Each name stands for a flat space through zero: a line, a plane or more. A row that begins with a name and a colon came from that space; any other row is followed by the name of the space it lies nearest, among the names in its block.
zisigvir: [ 18  20  -4  22 -47  29  -3 -23  -1 -23 -40  44  10  10 -13 -51 -42   7
  11 -16 -40  41  21 -14  23   8   0 -24  -2]
dumosdelir: [ -3  22 -12  12 -24 -42  -3  27  -6  20  -6  36  11 -11 -29  -4 -24   9
   3  41   3 -16   3 -19 -15 -13 -11 -26   5]
zisigvir: [ 19  27 -11  -7 -25  -5  -3  11 -15   9   4  17  35 -21   7 -43  17  56
 -19  16  40 -30 -22  12 -28   1  -4 -31   2]
katubpedum: [ 19  -5   3  -9 -13  32  13 -14  -5  -1   2 -20  14  -8 -19 -14  40   2
 -18  15 -27  25  35 -32  20  28 -15   1 -11]
limupnepom: [ 28  20 -12  18 -19  45  -1 -11  13 -67 -25   8  30 -12  -8 -40 -10   3
   4   3 -17  40  11 -52  18  18  20 -37   3]
mifsamel: [ -5  -9  -5   5  16  14   4 -23  19  -4   8 -28  30  13  39 -41 -17  26
  24  12   6   0 -13  24   6  63  -4 -17   4]
limupnepom: [ 23   5  -8   1  24  -7   6  31  21   4  -7  22  26 -19 -29   9 -16  21
  -1  -9  40  -8 -10 -22 -45 -53  11  15  26]
mifsamel: [  9  -9 -22   9  -5  -9  16  19  14   6 -11  -5  -1 -10 -12 -10  26   1
 -11  32 -17   7  22 -33  -4 -10   0  -7  11]
dumosdelir: [ 17  16   6 -16  44 -41 -10  17  -6   6  28 -17  38 -14  -1  21  -3  37
  26  20  34 -64 -53 -11   4   5  18  -6   4]
katubpedum: [-22   0  -5  15  -6 -12  11  13   7   3  12 -27 -24 -15  13   2  15 -12
 -13  25 -10   4  10  -3 -12   4  -8  -6  -5]
zisigvir: [-21  40   2  -6 -36 -18   1  22 -12  -6   8   3  -7 -24 -29  23  19  -8
 -36  27 -18 -15  31  -9 -13   2 -39  -6 -10]
limupnepom: [ -4  14   0 -25  19 -26 -27   5 -16 -25   7  20  18   9 -14  37   4  -5
  21   5  31 -49 -30  -4  17  -1  18 -15   1]
dumosdelir: [ 23   4  -3   1  23 -14 -16  10  -4  -4   0  23  26  17   9  15 -46   7
   5 -12  15  -8 -25   4   3  10   7  -1   6]
katubpedum: [  9 -16  24 -16 -19  28 -20 -28 -18 -24 -26  -8 -19  14 -14   6   4 -40
  39  -8 -49  24 -13 -33  79 -20  40   1  -5]
katubpedum: [-11  42  26 -10  -4   4   3   2   7 -12   8   1  16 -26 -46  19 -18  11
   5 -14   1 -15  12  -8 -18 -14 -24  19  -1]
katubpedum: [  6 -28   1   1  15   6  -5 -18  -8   8  -6  10 -24  20  26  -8   5  -2
  17 -40  17   0 -27  26   7 -25  34   9  -1]
katubpedum: [-16  38  10   5 -26  16  17  11   7  -1  23 -25  17 -52 -14 -27  16  31
 -26  24  26  -1  13  -6 -52   4 -30 -13  -6]
limupnepom: [ 22 -16 -13 -10   8  34  -5 -25 -34  -4  35   2  34  13  35 -24  45  18
 -41   5  58  10   4  16  -9  82 -10 -34 -31]
dumosdelir: [ 18   1  11 -18   2  15 -10  -3   1 -19 -15 -22   3   4   9   6   2  -1
   8 -14 -31  -3 -20  -4  37 -14  17  16  11]
katubpedum: [ -8  14  -9   6   4  -1  10   2   8 -22   3  11   2  -5 -30  18  14 -12
 -12   4  -6   4  39 -25 -10  15 -19  -3  -7]
zisigvir: [  6 -33  32  -3  37 -21  -8   7  -5  33   9 -32 -23   8  -4  51 -35 -38
  38  -1 -27   6 -33 -20  41 -33  28  39   1]
katubpedum: [ -7   3   9   8  -3   6  13   0  13   9  -2  -9 -10 -10 -13  -1  -9  -2
   1  -8 -17  14  17  -3 -10 -12 -12  18   1]
zisigvir: [-15  27  -1  -7 -21   1  -7   8 -13 -11  16  -5  -1 -19  29 -14  20  23
 -31  -2  37 -25 -19  37 -33   2  -9 -18  -6]
limupnepom: [-10   9   5  11 -24  -4   0 -13   0  -5 -16  -3 -22   8   7 -15 -15  -7
  15  -2 -51   7   6   5  31   5  -1  -4  -4]
limupnepom: [  7  -4  10  -3  11  -7  -3   3  -5  24   8   0   8   5   3   8 -23   7
   2  -6   7  -3 -11  13  -4   2  -7  14   0]
mifsamel: [ 11  44 -13 -18 -17  12 -14   0 -17 -25   7  41  45 -20   9 -42  24  68
 -22 -21  91 -50 -33  38 -55  -5   3 -37   3]
katubpedum: [ 11  39 -13 -30 -56  48  16   6  22   1 -22  26  80 -29 -60 -58  22  58
 -36  32  24   7  56  -7 -55  14 -62 -11  26]
dumosdelir: [-28  -7  16 -17 -22  23   4  -6  31  -5 -31 -33 -22  -4 -10  -5   1 -18
  27  -3 -44  11   7   8  17 -41   2  30  27]
dumosdelir: [  9   2  23 -16   5   1 -14  -3   3   6  -6 -21  23   5  -1   3 -38   5
  34   8 -22  -7 -30  -3  35   2   7  12  12]
zisigvir: [  9 -12  -1  12  -5   4   3  -5  -2   4 -14  12 -21   7  -3  -3  -5 -13
   3 -17 -20  21   7  -9  11 -20  12   7  -2]
mifsamel: [-30   1  20 -10  23  15  -9 -10  12 -11  20 -31   4  11  30  24 -34 -13
   3 -19  16   1 -12  45 -10  32 -19  21   1]
zisigvir: [-10  16  -2  -3 -29 -11   0   5 -28  23  19  12  -4 -13   4 -12  27  18
 -34  15  27 -17   4  23 -27  11 -23 -19 -18]
limupnepom: [ -1  15 -19  19  -7 -11  14  18  16   1   1 -17  -5  -8  40 -23  -1  26
 -33   4 -12  -4   4  26 -28  15 -20  -4   7]
limupnepom: [-11  22   6  19  28 -10  23  45  50   2  16 -64   0 -30  30  23 -42  12
 -35  -1 -21   4   3  18 -53  -5 -36  44  24]
katubpedum: [ 32  -1  16 -20  10  -1 -35 -13 -22 -20 -21  30  26  34 -17  27 -47 -18
  41 -16 -23  -4 -31 -21  70   1  29   1   2]
dumosdelir: [ -4  -8  -1   5  -2 -25   7 -12 -20  34  20 -14  -9   1  14 -19  27  17
   9  25  -6 -21  -7   7  17  31  -2 -18 -20]
limupnepom: [  5 -15  26 -26  -9  42 -10 -19  -3 -23 -21  -4  -5   7 -48  31   7 -50
  20 -11 -36  37  22 -43  50 -23  12  25   1]
mifsamel: [  7 -25  -3  16   8 -29   7   1 -13  35   9 -25 -36   7  40  -8  14   2
   4   7 -27  -7 -22  10  23  -1  19   1 -10]
mifsamel: [-21 -21 -13 -20 -33   9  24   6  11  28 -17  -3 -25 -22 -50 -12  87  -8
  -9  32  -2   1  46 -23 -19 -53  -7   8  13]
katubpedum: [-26  18 -27 -19   0 -50  -3  41   1   9  15   1   4 -14  12  19  40  21
 -30  37  44 -66 -13  30 -45 -10 -17 -14  15]
dumosdelir: [ 44  -7   0   4  -4  39  -8 -13   8 -20 -26  -6  35  19  29 -36 -43  12
   5 -12 -35  39 -12  -7  37  28  11  -3  12]
dumosdelir: [ -1  -5   2 -26   7  34 -13 -12   4 -16   1 -15  17  11  46 -13   7  18
 -12 -31  40  -9 -30  56 -15   9   4   8  13]
dumosdelir: [ 33  27 -16  10   6  17  -3  26  16 -34  -4  24  60 -21 -11 -16 -32  28
 -20   8  43  11  -5 -31 -41   3   0 -23  17]
mifsamel: [ -6 -46 -15   2  35   2  22   8  21  22   9 -46 -40   6  51   8  48  -6
 -26 -18   4   3   0  33 -23 -17   8  35  11]
zisigvir: [ -3 -52 -28  16  31 -19  10 -19  11  42 -12  64   0  41 -22 -13 -15  -4
  42  -8  41   8  17   6 -19  -3  14  -4   7]
katubpedum: [ 20  15  -4  17  29 -28  -7  17  -4   5  19  17  33   5  11  13 -55  17
  -5   4  22 -10 -18  -1 -15  33  -9 -10  -5]
limupnepom: [-56   5  39 -23  -2 -14 -16  20  20 -15  -3 -56 -34 -12 -21  70 -27 -66
  38  26 -44  -8 -15 -11  34 -44   3  34  19]
dumosdelir: [-27 -14 -29  -1 -43  10   1   0   4  11 -25  45 -16  14   3 -29  20  -7
 -23   4  28  14  28  36 -38 -17 -15 -16  13]
zisigvir: [-11 -23  -2  -8   0   3  11   9  13  37  -2   1  -2  10 -10  12  -3 -12
 -17   7   1  18  30  16 -24  -3 -30  28  11]
katubpedum: [-12   3  -2   4   3 -22  -6  13   5   5  -8  18 -16  -2   3   7 -18   1
  13 -13  20 -19 -24  17 -19 -44  16   4  12]
dumosdelir: [ 14  21  31  -7   7  33 -12   7  22 -38 -17 -22  20  -8 -10  25 -62 -16
  10 -28 -32  27 -12 -17  17 -21   3  34  19]
mifsamel: [ -8  23  13 -23  -3  -5  -6   6 -15 -18  13 -25 -14 -12   0  34  39  -5
 -24  -8 -14 -30  -2   7  12  -5 -10  14  -9]
zisigvir: [-17  21   5 -11  -5 -21  -9  16  14   6  -5  17  33  -3 -38  15 -44   1
  24  31   7 -18   1  -8 -10   0 -21  -3  18]
zisigvir: [  9 -18  -5   9  37 -41  -9  22  -6  25   3  18 -36  12  40  24 -16   8
   2 -47  38 -34 -57  43 -26 -65  38  24  11]
mifsamel: [-19 -22  34  27  26 -12  -7 -11  -6  20  22 -31 -39  19  33  33 -71 -46
  27 -16 -31  31 -22  15  29  18   6  23 -20]
limupnepom: [-22  -9   5 -23 -10 -33 -22   0 -31  32  14  -7 -16  28  38  21   3 -11
  -8  17  -6 -33 -24  54  25  28 -15  -1  -9]
dumosdelir: [-17 -13 -18  21 -29 -23  16 -10 -16  41   6  14 -25   3   3 -35  30   5
  -5  34  -9   3  27   6  -3  25 -15 -30 -20]
limupnepom: [  0  -1 -11 -11 -17  12  -6 -10  -9 -25 -13  21  -1  -2 -19 -10  40  -6
   5   5  14  -4   5 -19  10 -14  20 -23  -2]
zisigvir: [  2  21   9 -15  10 -19 -10  12  -1  -1  14 -13  36 -14 -14  10 -13  18
  19  31  11 -33 -24 -15   7  13  -2 -10   5]
mifsamel: [-18  21  21   1 -24 -22 -10  -9 -22  17  10   1  -4  -1  -9   0 -25  -2
  20  20 -22 -14  -8   6  25  20 -14 -13 -17]
mifsamel: [-11  19   8 -14  -2  15 -18   6   1 -31  10 -10  29 -15   6   0 -12   3
   4  14  41 -11 -28   2 -12   7   6 -20   6]
mifsamel: [  5   2  -6   3  -7  11  13   5  12 -17  -9  -8   1 -16 -33   2  27 -12
  -4  20 -24  17  32 -48   7  -8   0  -2   2]
limupnepom: [-16 -10  33  -3 -10  -2 -15   2  -1  24   0 -30  -6   8   8  17 -64 -33
  28  21 -34  23 -22   6  33   3  -4  16   4]
mifsamel: [ 19   3   1  19  19  28  -2  -5   6 -28  -2  31  13  -1  -5  -2 -35  -1
  -2 -43  38  29  -3 -11 -27 -13  16   0  -2]
zisigvir: [ 13   0  17   3  20 -24  -9  -3 -29  15  24 -18 -18  12  30  29 -12  -4
  -7 -16 -23 -14 -24  14  32  22   2  13 -24]
[  3  29  16 -23 -24  19 -14  -4   2  -7 -13  12  45  -5 -24 -14 -33  21
  12   4   5  -7  -7   6   1   4 -18  -2  14] -> katubpedum
[-10   8  17  19 -12  23  -7 -17   2 -16   2  -9   5  -4  16 -25 -49  -6
  20  -3  -1  30 -14   3   5  21   5 -17  -8] -> katubpedum
[-19  23   2  10 -12   8   7   0  17 -30 -11  13  -1 -10 -45  15 -14 -23
   5   4 -24  19  42 -32  -3   0 -18   0   0] -> katubpedum
[ -9  11   2   6   8   6  23   0   6   0  15  -2 -20 -28 -24   5  43  12
 -18 -24  21  -8  24  -5 -42 -28  -8  16 -10] -> katubpedum
[ -4  -1 -15   7  -7  12   2   3  -3 -17  -3  25 -17   4   6   5  17 -13
 -36 -24  20  15  22  13 -29  -7  -6  -1  -5] -> dumosdelir
[ -7  -2  -4   5 -28  37  15 -13  13  -1  -8  -7   5 -13  -4 -42  17   9
 -11   7   1  31  28   0 -19   8 -14  -8   2] -> katubpedum
[-15   1   7  11  13 -27   7   1  -1  30  24  -1   9  -9 -18   3 -17   6
  21  28  17 -12   0  -9 -13  19 -11  -9 -10] -> dumosdelir
[ -2  12  -2  18 -33  26  12   0  18  -8 -16  -7   5 -16  -2 -38 -17   5
  -9  12 -24  37  24 -11 -12   5 -15  -9   6] -> dumosdelir
[-21   0 -21  21 -19 -24  15   8   2  18  -2  24 -24  -5 -11 -13  18  -2
 -11  19   3  -1  29  -1 -26  -6 -13 -17  -5] -> dumosdelir
[-12  -9  28  -8  18  12  -5  -9   7 -11  11 -48  -5   4   0  34 -20 -37
  20   7 -37  18  -1 -16  40  22  -1  21  -5] -> zisigvir
[ 11  11  -8  -6 -26  16   2  16  -3  14   3  -3  19 -22  29 -43  15  43
 -37   6  44  -6 -20  30 -47 -13  -7 -13  11] -> limupnepom
[ -2   9 -14   5 -25 -34   2  15 -10  44  -9  61  10   6 -38  -6 -20  14
  -7  17  13 -11  23   6 -29 -11 -28  -8   3] -> zisigvir
[ 20  25  30   0  37 -10 -13  -9  -4  -7  13  12  38  19 -21  42 -84   1
  23 -30 -22  -2  -6  -6  26  40 -20  26 -10] -> katubpedum
[-10   3 -13   8 -33 -40   8  14 -15   6 -23  15 -65  -2 -26  21  49 -29
 -10  11 -66 -12  29 -26  32 -48   7   2  -8] -> dumosdelir
[ -6 -16   1 -10   2  15  -2 -11  19   0 -18 -14  -1  16  19 -13  -9   1
  20 -12 -13   3 -10  24  12  -6   7  14  19] -> dumosdelir
[  3  11   8  -6  26 -22 -12  24   9   0   6   6  24  -9 -14  27 -39   5
  19   6  30 -24 -32  -9 -15 -25  11   7  17] -> limupnepom
[  6  -3  13  -2  28  57  13   4  46 -41  -4 -14  40 -29 -62  16 -17 -21
  15  -1  27  48  30 -67 -30 -21   4  20  20] -> dumosdelir
[ 11  18 -11  13   0  -9  -2  12 -10  -9  10  16   6  -5  14  -3  -6  14
 -28  -5  18  -5  -3   5 -21  12  -7 -15  -9] -> dumosdelir
[ -1   2   3  23  15 -21   3  -9  -1  13  10   7   2   7   7  -9 -38   9
  25   0  -4  -2  -9   2   5  24   1  -9 -11] -> limupnepom
[-10  11  20  25  -7  13   4 -10  14 -28 -16   6 -19  -5 -41  17 -47 -41
  29 -14 -50  43  28 -45  24 -15   4  10  -7] -> katubpedum
[ 29  -7   4  -1   7   8   4   6   6   6 -11 -17   3   4   8   3  -9   3
 -10 -12 -36  15   0  -9  18  -7   1  25   8] -> zisigvir
[ 10   6 -22 -24 -39  13  -2  12   6  -5 -34  34  26  -7 -38 -25  34  14
 -10  25  10  -4  20 -18 -10 -31  -3 -15  25] -> katubpedum
[-10  -9   3  -7  19 -21  -9  -3  -9 -15   7 -16 -21  20   3  47  10 -38
   8   6 -37 -10   4 -11  46  21   4   7 -11] -> katubpedum
[  4  13  16  17  24   9  22   5  39 -14   5 -51  19 -33 -22  -7 -24  11
  32  16 -31  13   4 -49   3   0   3  13  10] -> dumosdelir

Rows lie near named flat spaces through zero. A row that begins with a name and a colon came from that space; any other row is followed by the name of its block's space that it lies nearest.
das-muzu: [-16 -22   5  12  14  18   7 -19  43 -24   4   4   7  -4  16   9   9 -17
  75 -24  23  37 -26 -20  57   3  30 -31  -4]
das-muzu: [-23 -12  10 -23 -12  34  14  -4  -6  48  14 -37  32   7 -30 -11   9  -5
 -20 -10   1 -24  11 -10   9   1   0 -17  16]
buter-vozu: [ 22   5  12   1  -3 -20 -13  -1   3 -36  24  18  -9  -6  29  27   3  15
  29 -11   5   0 -12  -2 -13  10  -1  -6  -4]
buter-vozu: [ 14  22   1 -16  14  -8   7  -2 -17 -11   5  16 -32 -37 -13  17   9  19
 -36  14  30  -5  18 -14 -42 -16 -27  -2 -12]
gav-doke: [  8  -5  -3  11 -13  -4   9 -14   6   0   0   2  -7   9  19 -14   5 -17
  18  10   1   4  13  10  11   7   7  -7 -12]
gav-doke: [-27  11  13  -2  37 -17 -29  20   8 -25 -42  -3 -11 -27  12   6 -22  35
 -43 -25  -6   7 -30   5  11 -36   0   4  20]
gav-doke: [ -3  -1 -20  -5 -17  24  47   9  22   6   7  11  -1  17   0 -18  54 -25
  35  13  20  17  26   8  63   8  35   4 -17]
das-muzu: [-11  -8  21  -2   5  -6 -26 -13  -4   5  -6 -27   4 -12   4   5 -35   9
  -9 -20 -12 -17 -25  -6 -20 -11 -17 -20  12]
gav-doke: [ 24  12  -4   1   1   9  15   2  16   5   3  14   4  28  -2   8  13 -10
 -13  29  -8   3  45  23  -5  14   3  26  -3]
degi-zivas: [  1 -31   3  30 -31  15   2  -3  41  16   3  -9  52  79  43 -26   8 -36
  47  -5 -47  10  16  44  71  40  52  13  16]
degi-zivas: [ 20  32 -23  -8 -12 -30  18   7 -42  -9 -23  -3 -34   0  -6 -16 -16  -2
 -25  48   2 -17  17  20 -44   1 -25   3 -14]
buter-vozu: [ -2   2  -5   7  -1 -24 -15   5 -27 -21 -11  -4  10   7  11  -6 -28   9
   1   0  -8   2 -21   3 -17  17   0 -12  17]
das-muzu: [-34 -21 -14  19  21   7 -18  -2   3   3 -35 -20  20   5 -25 -11 -47 -17
  36 -13 -17  23 -55 -17  18  -3   6  -8  13]
gav-doke: [ 28  24   0  -1  15 -13  -7   1 -16  -3 -10   9   0  14 -11  16 -24  10
 -55  36 -12  -7  37  18 -60  13 -26  21  11]
gav-doke: [  1 -16  25  -3  -8  21   2 -21  39   8  23 -13   9   8  18  14  12 -13
  38 -20   0  -5   1   0  29  -1  11 -16  -5]
buter-vozu: [  6  17  -4 -13   2 -20   4   6 -23 -37   3  -1  -7  -9   6  14 -11  15
  17   5  18   0 -18  -6 -20  13  -6 -25   7]
das-muzu: [-37 -15  21 -23  14  15 -26  -4 -22  22   4 -46  30 -24 -36  12 -39  20
 -14 -39  -1 -23 -50 -36 -23 -12 -21 -35  31]
buter-vozu: [ 31  35  13 -28  21 -14   3   1 -12 -31  27  32 -46 -53  -8  47  22  38
 -38   9  43 -10  22 -21 -62 -20 -37   0 -17]
das-muzu: [-52 -42  21  -8  -5  29  -7 -34 -11  43  11 -47  26 -35 -19 -25  -9  -4
   4 -47  23 -10 -35 -49  17 -14  -1 -63  13]
das-muzu: [ 13   2  19  -6 -11   1   3 -12  13   6  12  -7  -3   7  22   4  10   0
 -10   2  -3 -16  26  16  -1   0  -2  -5  -3]
gav-doke: [-11  -7  -5  -1  -2   6  12 -13  -1  -5  -4 -18   6   3  -3  -6 -11 -15
  36   2  12   7 -15  -8  13   9   6 -30   2]
das-muzu: [ 11  39 -10 -18  40 -27 -17  52   6 -81  -8  32 -20 -16  -6  64 -11  43
  35 -12   2  19 -56  -5  -9 -10  -2  26   8]
degi-zivas: [ -3  28 -11 -16  28  -5   6  26  -3 -27 -27  -1  -2   4 -19  20 -17  15
 -12  16   2   7  -8   9  -7  -3  -3   8  16]
degi-zivas: [-30  -7  -5 -20 -18  19  13  14 -19  34  -8 -47  36  24 -25 -23 -10  -8
  -3  -5 -16 -23 -15   5  21   9   9 -15  24]
das-muzu: [ -7  -2  25  -6 -10 -15 -11 -13   6  -6  -1 -15 -26 -28  36  -7   2  12
  -5 -23   5 -19 -13   4   9 -27  -5 -24 -10]
degi-zivas: [-19 -18  45 -10  -2   0 -14 -54 -12  22  10 -32 -17 -58  22 -15  -8  14
 -45 -29  35 -25   7 -27 -26 -28 -26 -68  -2]
degi-zivas: [ -2  -9   6 -12 -24  10   5  -8 -18  36  29  -7 -10 -24 -15 -10  23   0
 -16 -11  10 -26   5 -20 -16 -14 -17  -3 -17]
gav-doke: [ -5   5 -33  14  34  -1 -24  29 -20  -4 -32   3  32  29 -59  17 -60  -2
   2  18 -37  20 -37  -7 -36  19 -13  40  27]
buter-vozu: [  3 -17  -5  27 -34  -9   2  -3  21   9  -8   3  -7  28  44 -37  16 -27
  31  -1 -28   1   5  33  50   1  27  16 -19]
gav-doke: [-22  14  23 -26  32   4  -2  -4   8 -20 -20 -29   4 -20  -2  21 -22  24
 -20 -12  19  -3 -13  -5   0 -15  -6 -39  26]
degi-zivas: [ -1  -3  16  -4  17  15  -2 -22  14  13   3  -4  -6 -19 -11  12  -2   1
 -19  -2  14   0  15 -14 -15 -14 -15 -10  -3]
buter-vozu: [-21 -49 -10  48  -9  44  10 -48  39  89 -25  -2  -5   5 -18 -65  12 -67
 -14  12 -13  20  43  -3  44 -26   8  22 -37]
degi-zivas: [ 12   6   9  -1 -12  -2   5  11  22  -7   5   6   5  26  32   1  21   2
  -2   1 -15  -5  23  32  27   7  20  15   3]
buter-vozu: [  1  10  10 -19   6  10   4  14  11  -3  11  -2   6   1  -5  20  14  14
  -9  -7   2  -8   6   3   6  -4   2   6   9]
buter-vozu: [-29   0  -7 -17  21  29  18  -1  -8  26 -20 -27  22  -1 -46  -8 -11  -4
 -28   9  15   3   7 -14   3  -2  -3 -18  21]
das-muzu: [-31 -19  -9  11  29   9 -26  -1  -7   2 -24 -22  32   2 -39   6 -57  -5
  26 -17 -15  18 -59 -28  -6   4  -5 -11  25]
degi-zivas: [  1 -28 -13  21 -30   6  -1 -15 -12  32  18   0  10  11  -7 -26   3 -28
  30  -2 -11  -1  -6 -13   1  14   2   4 -16]
buter-vozu: [  3   3 -15   9  -8 -10 -22  28 -21  29 -12   8  -8   3 -22 -12  -9   5
 -40   3 -41 -18  -8  10 -24 -18 -18  57  -7]
gav-doke: [  3  -4  -7  -9 -21 -26 -32  11 -85  19  35   5  -4 -45 -35  -2 -14  33
 -42 -18   2 -34 -35 -46 -89   0 -46   2   0]
degi-zivas: [ 14   5 -29  16   2 -21  -3  -9 -37  -9  -5  22 -33 -27 -25  -6 -19  -9
  12  24  14  11 -16 -26 -51  -1 -29   5 -27]
[ 22  12   7  10   9 -24  -9  -3   9 -36   2  33 -30 -18  33  15  10  15
  -4   2  12  12  10   6 -11  -7  -3   7 -14] -> degi-zivas
[ 23  20  13 -11   2   9  24  -4  27  -1   4  11  -9  14  19   9  32   1
 -34  25  10  -4  64  30   7   1   6  10  -4] -> gav-doke
[ -6 -28  12 -12 -27  36   8  -3  25  29  57  -4  19   0 -10  13  44 -11
  56 -39   3 -12 -15 -26  38   0  15   0 -13] -> gav-doke
[ 15  13   8  -2  14 -26 -25   5 -18 -32   8  18 -14 -24   6  27 -16  29
 -13  -7   5  -2 -17 -11 -46  -2 -21   1   3] -> das-muzu
[ -6  -3   0   2   7  -7 -11  -2 -13  -8   1   2  -3 -18  -4   3 -10  10
  -1 -11   7   4 -19 -17 -13  -4  -7  -9   2] -> das-muzu
[ -1  -6   1   9  -5  -9 -15 -11 -21  19  -8 -10   1  -3  -4 -16 -22  -1
 -29   4 -12 -11   2   0 -29  -1 -17  -1   3] -> das-muzu
[  0  26  -9 -27   8 -15   0  29 -35 -26  -1  -7   2  -7 -22  22 -16  27
  -7   4   5 -13 -26  -7 -32   6 -14  -4  17] -> buter-vozu
[-14 -14 -34 -10 -26  38  40   5 -55  75  26   1  36   6 -68 -44  43 -15
 -58  25  22  -7  52 -29 -17  26  -1   8   6] -> das-muzu
[  1  15  13 -19  32   3 -11  20  29 -46   5   0  10   2  -3  57 -14  21
  44 -21   0  10 -39  -6   9   0   5  -2  18] -> das-muzu
[ -2   9 -16  10 -12 -19  14  14  14 -21 -25  16 -42  -7  32 -25  25  -8
  20   6   2  11  -5  23  47 -23  20  15 -29] -> das-muzu
[-30 -18 -13   9  -7  15   2   9  -2  29 -27 -31  37  35 -14 -33 -20 -21
   5  -1 -29   2 -15  12  36  11  21   1  22] -> buter-vozu
[ 17 -17  -6  19 -17  39  41 -26  50  28  11   7  26  60  13 -17  35 -54
  35  33  -2  22  68  28  53  35  37   7 -10] -> das-muzu
[-12 -33  31   9 -15  -3 -37 -26  10   8  26 -20   2 -23  24   5 -16   2
  40 -53 -11 -16 -51 -24   4 -15  -7 -27  -6] -> gav-doke
[ -8 -11  70 -57  -1  53  20 -50  48  12  63 -61  27 -14   6  54  16   4
  44 -41  42 -36   7 -27  15   0  -5 -88  16] -> gav-doke
[ 19  12   3   2 -20 -20   3  -1 -10   4   0   8 -27  -3  26 -16  14   3
 -34  15  -5 -18  30  24 -14  -8  -9  13 -16] -> das-muzu
[  8   7  -9 -13 -11   4  19   4 -22   9  17   3   0  -2 -17  -2  18   1
 -10  14  16  -8  18  -8 -17  11  -6  -3  -3] -> gav-doke
[ 38 -15  45  14 -28  -8 -24 -43  27  16  41   4 -14   1  55  10   9  -4
  -6 -12 -17 -29  35  17 -24  -3 -16  -1 -21] -> gav-doke
[  5  -8 -17   0  -7  22  -9  42   3  30  32  32  20  11 -41  16  35   6
  -2 -17 -27  -1  -7 -14   5  -1   5  71  -4] -> gav-doke
